Here is a tiny trained network, its code and every weight. The questions are about switching its units off for an input and a class, where a switched-off unit gives its printed mean instead of its output.

import numpy as np


def w(rows, s, z=0):
    codes = np.array(rows[::2]) - 128.0
    scale = np.full(codes.shape[1], s)
    scale[-1] = z or s
    return codes * scale


def norm(h):
    return h / np.sqrt((h * h).mean(-1, keepdims=True) + 1e-5)


def f(y):
    return y / 2 * (1 + np.tanh(0.7978845608 * (y + 0.044715 * y**3)))


def log_softmax(a):
    a = a - a.max(-1, keepdims=True)
    return a - np.log(np.exp(a).sum(-1, keepdims=True))


def net(x, mask):
    res = np.array(x, float).reshape(1, 5) / 4 @ E
    u = 0
    for l in range(3):
        y = f(norm(res) @ A[l][:, :-1].T + A[l][:, -1])
        res = res + np.where(mask[u : u + 9], y, B[l][:, -1]) @ B[l][:, :-1]
        u += 9
    return log_softmax(norm(res)[-1] @ U[:, :-1].T + U[:, -1])


A, B = {}, {}
E = w([
[168,69,165,187,185,69,168,142,220,95,107],'x0',
[165,162,131,36,124,50,135,136,156,106,92],'x1',
[65,90,159,69,146,174,135,101,141,116,157],'x2',
[130,144,113,155,221,133,117,145,116,177,183],'x3',
[101,114,151,177,127,157,128,75,255,121,100],'x4',
],0.0075)
A[0] = w([
[103,116,131,29,127,140,254,119,139,117,145,175],'0.n0',
[180,135,15,201,112,201,169,134,108,115,55,193],'0.n1',
[123,71,137,158,45,172,73,130,102,150,108,162],'0.n2',
[191,195,108,99,123,60,111,119,78,122,67,138],'0.n3',
[109,90,108,99,132,125,151,119,156,109,187,77],'0.n4',
[110,108,145,82,130,161,165,71,94,131,44,26],'0.n5',
[126,106,125,25,183,102,110,96,230,76,114,42],'0.n6',
[179,115,155,231,136,69,136,142,167,183,83,179],'0.n7',
[131,133,109,66,159,106,177,59,195,89,105,6],'0.n8',
],0.0066,0.0016)
B[0] = w([
[202,118,253,130,217,102,61,102,87,177,196,212],'0.n0',
[104,173,117,42,81,153,195,109,144,93,127,214],'0.n1',
[48,148,106,116,123,183,101,121,193,131,148,199],'0.n2',
[127,152,161,123,81,65,135,138,116,96,201,253],'0.n3',
[113,155,118,115,44,164,152,170,132,67,65,140],'0.n4',
[87,93,145,182,129,201,27,155,75,163,79,152],'0.n5',
[176,140,83,98,127,155,80,179,200,81,137,229],'0.n6',
[139,82,168,195,135,164,154,101,77,131,175,251],'0.n7',
[177,154,218,121,198,178,96,151,144,66,145,186],'0.n8',
],0.0073,0.0044)
A[1] = w([
[129,120,162,133,240,116,161,119,186,66,175,163],'1.n0',
[191,166,130,116,169,73,97,112,79,191,122,86],'1.n1',
[118,71,110,35,121,134,37,105,30,230,171,167],'1.n2',
[53,66,204,52,141,103,38,112,84,121,127,78],'1.n3',
[150,136,146,234,187,158,255,89,146,75,39,134],'1.n4',
[98,165,143,246,139,113,115,92,111,192,156,216],'1.n5',
[219,100,161,73,140,72,84,111,224,128,153,58],'1.n6',
[47,150,74,149,101,172,163,96,134,99,14,4],'1.n7',
[127,214,111,178,127,195,121,145,171,177,208,87],'1.n8',
],0.0057,0.0012)
B[1] = w([
[169,159,138,174,108,123,155,176,119,184,92,225],'1.n0',
[38,130,61,99,166,111,179,128,75,159,170,174],'1.n1',
[157,115,125,136,171,116,87,83,179,133,110,254],'1.n2',
[86,109,120,179,180,112,50,20,93,85,29,210],'1.n3',
[112,96,154,123,175,111,104,185,106,188,109,204],'1.n4',
[60,72,149,152,90,106,200,119,143,116,79,184],'1.n5',
[163,150,87,110,69,254,108,203,167,99,152,219],'1.n6',
[113,140,58,149,91,136,120,136,120,174,156,154],'1.n7',
[176,154,135,115,135,127,121,190,133,110,122,192],'1.n8',
],0.0084,0.0049)
A[2] = w([
[120,187,46,45,153,119,124,106,106,172,135,166],'2.n0',
[196,131,47,33,97,104,57,15,84,153,136,155],'2.n1',
[56,198,115,162,74,180,105,59,101,65,138,247],'2.n2',
[99,193,155,150,120,63,46,160,75,110,176,78],'2.n3',
[154,143,178,185,104,39,186,186,69,90,103,251],'2.n4',
[203,151,181,77,166,159,151,117,217,73,117,98],'2.n5',
[106,107,156,92,103,177,92,158,184,103,39,159],'2.n6',
[1,129,66,172,70,232,104,127,161,129,195,120],'2.n7',
[104,175,73,101,194,73,177,94,70,66,207,130],'2.n8',
],0.0065,0.0017)
B[2] = w([
[109,23,122,174,206,61,163,211,136,109,66,207],'2.n0',
[90,125,105,226,124,182,135,142,170,180,178,252],'2.n1',
[199,87,193,130,146,125,165,49,85,135,95,240],'2.n2',
[36,118,67,43,202,125,134,80,195,138,60,194],'2.n3',
[25,114,146,159,72,157,139,37,142,77,156,237],'2.n4',
[153,230,75,210,166,188,118,152,119,65,216,208],'2.n5',
[182,174,119,98,165,107,83,89,97,123,159,206],'2.n6',
[254,161,175,35,43,44,160,169,91,143,35,242],'2.n7',
[143,182,2,29,128,103,128,184,208,113,148,219],'2.n8',
],0.0073,0.005)
U = w([
[203,188,141,151,137,195,62,170,189,78,207,179],'0',
[211,111,151,80,56,102,156,92,94,182,69,176],'1',
[69,113,18,77,203,83,90,155,165,189,140,114],'2',
[75,42,166,231,123,135,163,129,151,166,174,194],'3',
[76,155,71,81,62,85,145,73,155,76,194,7],'4',
[107,91,143,122,172,169,19,9,114,152,102,60],'5',
],0.012,0.0012)

Each question gives the input, the list of numbers given to net, and the class t.
The units are the neurons (one row each of A and B). Each row of codes is followed by its name. A weight is (code - 128) times the scale printed after its matrix; where a second scale follows, it is the last column's (A, B and U).
mask holds one flag per neuron, layer by layer. A switched-off neuron (its flag False) gives its mean, the last column of its row in B, instead of its output. The means were averaged over made-up inputs and are rounded, as every weight is.
A unit's drop is (log p(t) with every unit on - log p(t) with that unit switched off) / (log p(t) with every unit on - log p(t) with every unit switched off).
The circuit of an input: a set's keep is (log p(t) with only the set's units on - log p(t) with every unit switched off) / (log p(t) with every unit on - log p(t) with every unit switched off). Starting from the 12 units with the biggest drops (on a tie, the unit counted first), units are removed one at a time, each time the one whose removal leaves the highest keep (on an exact tie, the one counted first), for as long as the keep stays at least 0.8.
circuit, biggest first: the units of the circuit, biggest drop first
unit that matters most: the unit with the biggest drop
k most important neurons: the k neurons with the biggest drops, biggest first
top k neurons in layer l: the k neurons of layer l with the biggest drops, biggest first
drop when u is switched off: that unit's drop, to one decimal
input [-4,8,-4,-6,-1], class 4: unit that matters most	0.n3
input [-5,-7,-6,2,-5], class 1: 4 most important neurons	[0.n0; 2.n7; 0.n2; 2.n2]
input [-2,6,-6,-1,-1], class 4: circuit, biggest first	[0.n3; 2.n4]
input [0,6,4,-3,-5], class 0: 2 most important neurons	[1.n6; 0.n6]
input [-7,5,0,-5,7], class 0: circuit, biggest first	[0.n8; 2.n5]
input [-1,-2,0,2,-1], class 1: 4 most important neurons	[0.n0; 0.n8; 0.n3; 1.n7]
input [5,-1,1,-6,-5], class 5: 2 most important neurons	[0.n6; 1.n3]
input [-4,2,7,-6,1], class 5: 2 most important neurons	[1.n3; 0.n5]
input [-4,8,8,-3,-4], class 5: 2 most important neurons	[1.n3; 0.n5]
input [-8,-1,-8,-7,-6], class 4: 2 most important neurons	[0.n3; 1.n6]
input [7,-5,6,1,8], class 0: 2 most important neurons	[0.n6; 2.n5]
input [1,8,1,-1,-6], class 2: 2 most important neurons	[1.n1; 2.n3]
input [-2,2,7,3,-5], class 5: 2 most important neurons	[1.n3; 1.n2]
input [-3,2,-2,1,1], class 2: most important neuron	[0.n7]
input [-7,-8,4,8,3], class 1: drop when 2.n6 is switched off	0.0
input [-3,8,5,3,2], class 0: drop when 0.n6 is switched off	0.1
input [7,0,-4,5,-8], class 4: top 2 neurons in layer 2	[2.n4; 2.n8]
input [5,0,-6,2,4], class 3: drop when 0.n7 is switched off	0.2
